Below is a small trained network, with its code and all its weights. Each question gives an input and a class and asks what happens when units are switched off, that is, made to give their printed mean instead of their output.

import numpy as np


def w(rows, s, z=0):
    codes = np.array(rows[::2]) - 128.0
    scale = np.full(codes.shape[1], s)
    scale[-1] = z or s
    return codes * scale


def f(y):
    return np.maximum(y, 0)


def log_softmax(a):
    a = a - a.max(-1, keepdims=True)
    return a - np.log(np.exp(a).sum(-1, keepdims=True))


def net(x, mask):
    res = np.array(x, float).reshape(1, 7) / 4 @ E
    y = f(res @ A[0][:, :-1].T + A[0][:, -1])
    res = res + np.where(mask, y, B[0][:, -1]) @ B[0][:, :-1]
    return log_softmax(res[-1] @ U[:, :-1].T + U[:, -1])


A, B = {}, {}
E = w([
[127,140,127,123,136],'x0',
[128,169,143,137,159],'x1',
[125,94,116,141,95],'x2',
[186,104,2,138,160],'x3',
[122,9,154,171,211],'x4',
[132,65,114,145,72],'x5',
[119,115,108,63,136],'x6',
],0.0072)
A[0] = w([
[165,60,161,134,188,9],'neuron 0',
[131,165,113,125,85,151],'neuron 1',
[142,173,75,99,52,96],'neuron 2',
[49,125,91,68,86,128],'neuron 3',
[234,96,92,138,144,101],'neuron 4',
[147,157,143,155,179,130],'neuron 5',
[68,127,218,93,102,147],'neuron 6',
[137,162,176,107,192,145],'neuron 7',
[121,197,113,136,110,140],'neuron 8',
[142,135,87,137,145,95],'neuron 9',
[143,147,70,128,181,155],'neuron 10',
[169,103,138,135,153,74],'neuron 11',
[202,130,86,124,139,87],'neuron 12',
[129,133,180,186,122,139],'neuron 13',
[73,104,77,44,88,114],'neuron 14',
[131,154,127,113,80,122],'neuron 15',
[109,116,101,7,153,211],'neuron 16',
[156,118,134,174,182,83],'neuron 17',
[106,103,102,141,166,85],'neuron 18',
[169,72,125,156,44,253],'neuron 19',
[168,120,84,165,151,123],'neuron 20',
[117,190,111,80,127,104],'neuron 21',
[163,156,110,125,76,166],'neuron 22',
],0.011,0.0033)
B[0] = w([
[49,22,145,98,183,208],'neuron 0',
[127,56,151,117,247,195],'neuron 1',
[80,37,180,106,144,225],'neuron 2',
[126,117,92,187,168,187],'neuron 3',
[61,179,186,74,101,216],'neuron 4',
[198,56,148,113,115,182],'neuron 5',
[61,198,88,129,69,253],'neuron 6',
[161,91,122,167,52,206],'neuron 7',
[153,24,125,137,187,206],'neuron 8',
[127,139,125,31,52,167],'neuron 9',
[135,159,167,152,30,214],'neuron 10',
[88,96,190,141,111,160],'neuron 11',
[88,135,146,115,21,190],'neuron 12',
[44,210,61,114,125,197],'neuron 13',
[127,129,81,193,152,191],'neuron 14',
[101,94,109,52,207,184],'neuron 15',
[155,213,147,194,182,222],'neuron 16',
[157,60,141,122,131,188],'neuron 17',
[97,135,98,115,163,172],'neuron 18',
[250,209,160,172,166,248],'neuron 19',
[2,244,166,94,87,200],'neuron 20',
[19,11,228,228,86,202],'neuron 21',
[104,58,232,148,215,201],'neuron 22',
],0.0053,0.0057)
U = w([
[111,74,133,146,164,2],'0',
[160,143,160,173,82,211],'1',
[75,188,76,112,11,70],'2',
[116,193,63,214,184,191],'3',
[144,174,112,133,157,210],'4',
[156,149,112,189,101,129],'5',
[141,147,74,175,128,112],'6',
],0.011,0.0023)

Each question gives the input, the list of numbers given to net, and the class t.
The units are the neurons (one row each of A and B). Each row of codes is followed by its name. A weight is (code - 128) times the scale printed after its matrix; where a second scale follows, it is the last column's (A, B and U).
mask holds one flag per neuron, in row order. A switched-off neuron (its flag False) gives its mean, the last column of its row in B, instead of its output. The means were averaged over made-up inputs and are rounded, as every weight is.
A unit's drop is (log p(t) with every unit on - log p(t) with that unit switched off) / (log p(t) with every unit on - log p(t) with every unit switched off).
The circuit of an input: a set's keep is (log p(t) with only the set's units on - log p(t) with every unit switched off) / (log p(t) with every unit on - log p(t) with every unit switched off). Starting from the 12 units with the biggest drops (on a tie, the unit counted first), units are removed one at a time, each time the one whose removal leaves the highest keep (on an exact tie, the one counted first), for as long as the keep stays at least 0.8.
circuit, biggest first: the units of the circuit, biggest drop first
most important unit: the unit with the biggest drop
k most important neurons: the k neurons with the biggest drops, biggest first
drop of u: that unit's drop, to one decimal
input [-7,-3,6,-1,-7,1,7], class 0: most important unit : neuron 2
input [-5,-8,0,-3,-5,-7,8], class 3: circuit, biggest first : neuron 16; neuron 3
input [4,-7,4,4,-7,-1,-3], class 0: circuit, biggest first : neuron 2; neuron 22; neuron 1
input [-5,0,5,-8,7,3,-1], class 2: circuit, biggest first : neuron 6; neuron 13
input [8,-1,-7,-5,7,2,8], class 3: circuit, biggest first : neuron 16; neuron 6
input [1,-7,3,8,6,4,-8], class 2: circuit, biggest first : neuron 20; neuron 4
input [0,6,3,-8,5,-7,1], class 2: circuit, biggest first : neuron 6; neuron 13; neuron 19
input [4,-2,2,2,-5,2,7], class 3: circuit, biggest first : neuron 16; neuron 14
input [2,1,-1,-6,1,3,-6], class 2: circuit, biggest first : neuron 6; neuron 13
input [3,-1,0,6,-2,-1,-1], class 2: 2 most important neurons : neuron 12; neuron 20
input [-7,-4,5,8,-1,3,-5], class 2: 4 most important neurons : neuron 20; neuron 4; neuron 12; neuron 9
input [-3,4,-6,8,-4,1,6], class 2: 2 most important neurons : neuron 12; neuron 10
input [-7,-2,2,2,-8,-3,-6], class 0: drop of neuron 2 : 0.1
input [5,6,5,3,-8,6,7], class 0: drop of neuron 5 : 0.0
input [-5,7,-1,-8,3,-5,8], class 2: most important unit : neuron 6
input [3,-2,-3,7,-2,1,2], class 2: drop of neuron 9 : 0.2
input [-1,-3,-5,7,-1,2,-6], class 2: drop of neuron 12 : 0.2
